Each row has a hidden trait or not; one of two labels after the row says which. A new part has a new trait and new labels.
-.11	-.13	.23	.48	-.21	.12	.20	.17	.03	.08	-.21	.02	.05	.00	-.19	-.01	-.29	-.01	.11	-.19	.12	.39	.13	-.12	-.18	.10	.52	-.28	.10	.07	-.04	-.01	.26	.14	.06	-.35	.11	.09	-.17	-.16	.40	-.40	.03	.07	-.14	-.09	.00	-.18 -> popa
-.02	-.13	.05	.28	-.39	-.24	.18	.15	.05	-.24	-.21	.09	.07	.05	.09	.18	-.35	.22	.01	-.01	-.08	.23	.09	-.06	-.02	-.40	.40	-.06	-.02	.20	-.05	-.05	.08	-.03	.10	-.29	-.04	.11	-.16	.00	-.06	-.22	-.24	.16	-.18	.02	-.04	-.09 -> Sak
.14	-.12	.16	.41	-.24	.20	.19	.18	.61	.08	-.33	.05	.11	.06	-.13	.27	-.39	-.01	.13	-.13	.13	.27	.07	-.10	-.12	-.06	.39	-.28	.10	-.04	-.10	-.05	.22	.08	.15	-.38	.32	.08	-.15	-.12	.36	-.22	.05	.05	-.13	-.07	.00	-.14 -> popa
-.06	-.11	.07	.30	-.29	.26	.17	.13	-.08	-.02	-.32	-.17	.23	.05	.06	.09	-.37	-.03	.12	-.08	.09	.02	.03	-.02	.05	-.06	.22	-.23	.08	-.09	-.09	-.15	.29	-.01	.16	-.26	.34	.18	-.14	-.13	.26	-.10	.02	.14	-.27	-.09	.04	-.03 -> popa
.02	-.20	.10	.40	-.28	-.05	.14	.17	-.01	-.06	-.24	.24	.10	.06	-.11	-.16	-.35	.10	.11	-.03	.04	.26	.08	-.08	-.03	-.21	.46	-.17	.05	.09	-.18	-.02	.05	.08	.17	-.42	.16	.04	-.12	-.05	.13	-.26	-.10	.10	-.09	-.02	-.02	-.14 -> Sak
.05	-.35	.14	.58	-.28	-.09	.22	.11	-.05	.04	-.03	.19	.31	.13	-.32	-.18	-.33	-.20	.22	-.09	.11	-.72	.16	-.20	-.29	-.02	.99	-.25	.02	.30	.04	-.35	.18	.39	.04	-.41	.30	.01	-.16	-.34	.51	-.50	.14	.21	-.41	-.22	.07	-.31 -> Sak
-.01	-.22	.18	.52	-.25	-.04	.19	.17	-.04	.01	-.17	.24	.07	.03	-.37	.16	-.35	.03	.12	-.08	.09	.25	.13	-.12	-.16	-.07	.62	-.20	.07	.15	-.12	-.04	.09	.17	.09	-.43	.13	.01	-.15	-.13	.28	-.36	-.05	.10	-.11	-.06	-.01	-.21 -> Sak
.10	-.21	.19	.51	-.22	-.01	.19	.18	-.08	.05	-.15	.25	.05	.03	-.20	-.05	-.33	.06	.09	-.11	.09	.35	.13	-.14	-.18	-.04	.59	-.23	.08	.14	-.14	-.02	.09	.18	.09	-.42	.10	.01	-.15	-.13	.30	-.39	-.04	.11	-.09	-.05	-.01	-.22 -> popa
.06	-.16	.14	.44	-.19	.09	.17	.19	-.03	.09	-.31	.29	.10	.11	-.13	-.06	-.36	.03	.17	-.05	.13	.16	.11	-.11	-.02	-.14	.34	-.27	.10	.02	-.23	-.06	.04	.13	.17	-.46	.38	.00	-.12	-.11	.29	-.20	.04	.03	-.06	-.06	.00	-.18 -> popa
-.12	-.23	.28	.57	-.21	-.18	.23	.17	.15	-.02	.00	.23	-.13	-.09	-.12	-.22	-.31	.13	.02	-.22	.03	.77	.18	-.16	-.33	.09	.89	-.12	.05	.31	-.02	.10	.12	.21	-.04	-.35	-.38	.04	-.20	-.11	.25	-.60	-.16	.14	-.08	-.04	-.05	-.27 -> Sak
